Below are the code and all the weights of a small trained network. Each question names an input and a class and asks about switching units off, where a switched-off unit gives its printed mean instead of its output.

import numpy as np


def w(rows, s, z=0):
    codes = np.array(rows[::2]) - 128.0
    scale = np.full(codes.shape[1], s)
    scale[-1] = z or s
    return codes * scale


def f(y):
    return np.maximum(y, 0)


def log_softmax(a):
    a = a - a.max(-1, keepdims=True)
    return a - np.log(np.exp(a).sum(-1, keepdims=True))


def net(x, mask):
    res = np.array(x, float).reshape(1, 8) / 4 @ E
    y = f(res @ A[0][:, :-1].T + A[0][:, -1])
    res = res + np.where(mask, y, B[0][:, -1]) @ B[0][:, :-1]
    return log_softmax(res[-1] @ U[:, :-1].T + U[:, -1])


A, B = {}, {}
E = w([
[125,79,131,123,169],'x0',
[245,81,17,155,33],'x1',
[133,214,47,5,210],'x2',
[152,121,135,124,146],'x3',
[117,116,127,129,124],'x4',
[90,156,113,141,76],'x5',
[26,105,46,255,199],'x6',
[61,90,108,130,119],'x7',
],0.0093)
A[0] = w([
[148,47,112,100,174,158],'n1',
[95,185,193,173,172,161],'n2',
[82,107,81,216,164,165],'n3',
[103,180,115,70,160,162],'n4',
[123,147,41,77,101,60],'n5',
[87,130,156,13,142,142],'n6',
[122,91,140,149,167,92],'n7',
[123,189,87,204,215,174],'n8',
[142,120,93,170,118,46],'n9',
[134,54,66,254,86,116],'n10',
[106,65,122,113,172,138],'n11',
[192,78,87,245,121,82],'n12',
[178,151,156,122,116,182],'n13',
[123,104,238,175,80,169],'n14',
[127,138,157,109,25,251],'n15',
[97,164,91,176,182,149],'n16',
[99,133,92,130,156,143],'n17',
[166,209,112,143,107,68],'n18',
[161,82,131,90,109,129],'n19',
[219,112,56,101,74,93],'n20',
[127,71,218,141,83,170],'n21',
[163,103,76,102,104,204],'n22',
],0.0099,0.0025)
B[0] = w([
[114,136,160,135,88,174],'n1',
[116,65,39,141,158,202],'n2',
[188,152,145,140,164,227],'n3',
[97,144,210,93,144,212],'n4',
[79,80,112,137,166,190],'n5',
[95,216,190,66,109,225],'n6',
[182,149,145,151,130,155],'n7',
[187,90,84,179,155,217],'n8',
[118,129,165,100,97,161],'n9',
[126,170,194,131,62,250],'n10',
[172,121,118,122,98,167],'n11',
[142,231,212,72,49,226],'n12',
[72,132,116,136,165,187],'n13',
[141,62,21,130,172,223],'n14',
[136,104,104,120,213,216],'n15',
[100,65,117,181,123,201],'n16',
[135,132,78,142,134,174],'n17',
[109,152,102,104,124,165],'n18',
[113,86,90,152,162,183],'n19',
[116,93,66,151,163,241],'n20',
[142,2,105,160,162,214],'n21',
[131,74,40,188,115,199],'n22',
],0.0078,0.011)
U = w([
[82,70,83,73,195,254],'0',
[147,78,61,177,102,65],'1',
[116,254,235,56,53,117],'2',
],0.0074,0.00092)

Each question gives the input, the list of numbers given to net, and the class t.
The units are the neurons (one row each of A and B). Each row of codes is followed by its name. A weight is (code - 128) times the scale printed after its matrix; where a second scale follows, it is the last column's (A, B and U).
mask holds one flag per neuron, in row order. A switched-off neuron (its flag False) gives its mean, the last column of its row in B, instead of its output. The means were averaged over made-up inputs and are rounded, as every weight is.
A unit's drop is (log p(t) with every unit on - log p(t) with that unit switched off) / (log p(t) with every unit on - log p(t) with every unit switched off).
The circuit of an input: a set's keep is (log p(t) with only the set's units on - log p(t) with every unit switched off) / (log p(t) with every unit on - log p(t) with every unit switched off). Starting from the 12 units with the biggest drops (on a tie, the unit counted first), units are removed one at a time, each time the one whose removal leaves the highest keep (on an exact tie, the one counted first), for as long as the keep stays at least 0.8.
circuit, biggest first: the units of the circuit, biggest drop first
top k neurons: the k neurons with the biggest drops, biggest first
drop of u: that unit's drop, to one decimal
input [-6,1,-4,1,7,2,3,6], class 2: circuit, biggest first : n10, n12
input [-7,4,-5,6,1,1,1,1], class 2: circuit, biggest first : n12
input [1,-8,0,-5,-8,2,6,3], class 1: circuit, biggest first : n8, n16, n15
input [-5,8,5,-6,-3,5,-1,-1], class 0: top 3 neurons : n5, n15, n8
input [-2,1,0,-7,3,-8,1,2], class 2: circuit, biggest first : n14, n21, n20
input [-6,-7,7,-2,-8,0,0,4], class 2: top 2 neurons : n6, n4
input [-7,2,5,-3,-5,4,-5,-3], class 0: drop of n12 : 0.3
input [8,7,-6,-8,2,-4,8,8], class 2: drop of n12 : 0.2
input [5,-4,-1,-2,-6,-7,3,5], class 1: drop of n7 : 0.1
input [-1,7,-7,0,-3,7,3,8], class 2: drop of n10 : 0.3
